Below are the code and all the weights of a small trained network. Each question names an input and a target symbol and asks about switching units off, where a switched-off unit gives its printed mean instead of its output.

import numpy as np


def w(rows, s, z=0):
    codes = np.array(rows[::2]) - 128.0
    scale = np.full(codes.shape[1], s)
    scale[-1] = z or s
    return codes * scale


def f(y):
    return y / 2 * (1 + np.tanh(0.7978845608 * (y + 0.044715 * y**3)))


def softmax(a):
    e = np.exp(a - a.max(-1, keepdims=True))
    return e / e.sum(-1, keepdims=True)


def log_softmax(a):
    a = a - a.max(-1, keepdims=True)
    return a - np.log(np.exp(a).sum(-1, keepdims=True))


def net(x, mask):
    ids = ['αδεζημξτφ'.index(c) for c in x.split()]
    T = len(ids)
    res = E[ids] + P[:T]
    r = res
    for j in range(2):
        rows = slice(2 * j, 2 * j + 2)
        q, k, v = (r @ M[0][rows].T for M in (Q, K, V))
        z = softmax(np.where(np.tri(T) > 0, q @ k.T / 2**0.5, -1e9)) @ v
        o = O[0][rows]
        res = res + np.where(mask[j], z, o[:, -1]) @ o[:, :-1]
    y = f(res @ A[0][:, :-1].T + A[0][:, -1])
    res = res + np.where(mask[2:6], y, B[0][:, -1]) @ B[0][:, :-1]
    return log_softmax(res[-1] @ U[:, :-1].T + U[:, -1])


Q, K, V, O, A, B = {}, {}, {}, {}, {}, {}
E = w([
[90,175,182,143,160],'α',
[161,133,95,124,252],'δ',
[104,125,183,144,81],'ε',
[127,74,133,62,175],'ζ',
[33,148,69,116,195],'η',
[100,86,85,138,84],'μ',
[158,196,112,77,196],'ξ',
[140,93,121,156,146],'τ',
[82,107,162,30,123],'φ',
],0.026)
P = w([
[108,173,186,253,153],'0',
[115,167,215,221,153],'1',
[114,176,195,202,138],'2',
[124,146,164,182,123],'3',
[130,158,132,163,116],'4',
[123,148,125,146,83],'5',
[128,137,110,153,82],'6',
[120,139,80,155,56],'7',
[155,123,55,136,44],'8',
[137,114,60,137,30],'9',
[115,133,46,151,57],'10',
[121,129,45,149,46],'11',
],0.0047)
Q[0] = w([
[90,75,60,137,76],'h1',
[174,142,142,136,112],'h1',
[180,248,211,169,62],'h2',
[179,68,104,64,210],'h2',
],0.012)
K[0] = w([
[62,149,97,133,142],'h1',
[136,117,154,100,14],'h1',
[255,167,213,157,108],'h2',
[102,92,83,63,186],'h2',
],0.0097)
V[0] = w([
[251,132,166,107,125],'h1',
[122,93,235,147,154],'h1',
[10,153,123,200,126],'h2',
[118,120,120,120,137],'h2',
],0.011)
O[0] = w([
[24,134,90,179,46,12],'h1',
[48,134,207,212,100,234],'h1',
[28,127,71,140,82,254],'h2',
[184,167,89,254,167,201],'h2',
],0.0085,0.0039)
A[0] = w([
[118,57,97,133,23,79],'n1',
[131,188,183,65,139,182],'n2',
[183,156,118,154,199,36],'n3',
[114,51,124,101,248,1],'n4',
],0.014,0.0034)
B[0] = w([
[144,202,16,141,125,149],'n1',
[42,112,131,1,206,166],'n2',
[23,136,121,190,166,169],'n3',
[205,221,200,146,22,249],'n4',
],0.007,0.016)
U = w([
[65,127,149,154,126,41],'α',
[146,211,115,171,174,12],'δ',
[99,139,125,151,2,47],'ε',
[180,131,183,114,88,124],'ζ',
[166,167,61,105,158,126],'η',
[111,123,28,140,148,179],'μ',
[146,143,58,105,215,150],'ξ',
[152,3,103,193,201,255],'τ',
[102,70,120,65,150,102],'φ',
],0.0093,0.0092)

Each question gives the input, a string of symbols that net reads in full, and the target symbol t.
The units are the heads (2 rows each of Q, K, V and O) and the neurons (one row each of A and B). Each row of codes is followed by its name. A weight is (code - 128) times the scale printed after its matrix; where a second scale follows, it is the last column's (O, A, B and U).
mask holds one flag per unit, heads first, then neurons. A switched-off unit (its flag False) gives its mean, the last column of its rows in O or B, instead of its output. The means were averaged over made-up inputs and are rounded, as every weight is.
A unit's drop is (log p(t) with every unit on - log p(t) with that unit switched off) / (log p(t) with every unit on - log p(t) with every unit switched off).
The circuit of an input: a set's keep is (log p(t) with only the set's units on - log p(t) with every unit switched off) / (log p(t) with every unit on - log p(t) with every unit switched off). Starting from all 6 units, units are removed one at a time, each time the one whose removal leaves the highest keep (on an exact tie, the one counted first), for as long as the keep stays at least 0.8.
circuit, biggest first: the units of the circuit, biggest drop first
unit that matters most: the unit with the biggest drop
top k neurons: the k neurons with the biggest drops, biggest first
heads that matter: for each layer, one digit per head in row order, 1 if its drop is at least 0.15 and else 0, layers parted by /
drop when u is switched off: that unit's drop, to one decimal
input δ μ ζ, target ζ: unit that matters most -> n4
input ζ τ α δ δ η ζ τ φ, target μ: top 2 neurons -> (n4, n1)
input φ η α ζ φ ζ, target ε: top 2 neurons -> (n4, n2)
input ζ ζ α ζ ζ ζ ζ ζ φ ζ τ, target τ: heads that matter -> 01
input α δ τ α ε ζ ζ ε μ η η, target η: circuit, biggest first -> (h1, n4)
input μ ε ζ φ φ α η, target η: circuit, biggest first -> (h1, n4, h2)
input τ τ ζ ζ μ ζ μ ξ, target ξ: top 2 neurons -> (n2, n4)
input ζ δ ζ ζ τ ζ ζ φ ζ ζ, target ζ: circuit, biggest first -> (h2, n4)
input ξ ζ τ τ μ δ ζ η τ, target μ: top 2 neurons -> (n1, n4)
input ζ μ φ τ ζ ξ μ, target μ: drop when n4 is switched off -> 0.3
input ζ ε ζ α ζ ζ ζ η, target δ: drop when n2 is switched off -> 0.1
input δ τ ζ ζ τ, target τ: drop when h2 is switched off -> 0.2
input φ ζ τ ζ δ η φ, target μ: drop when h1 is switched off -> -0.1
input ζ τ ζ ζ ζ τ δ ζ η ζ, target μ: circuit, biggest first -> (h2)
input τ ζ φ ζ μ, target μ: circuit, biggest first -> (n4, n1)
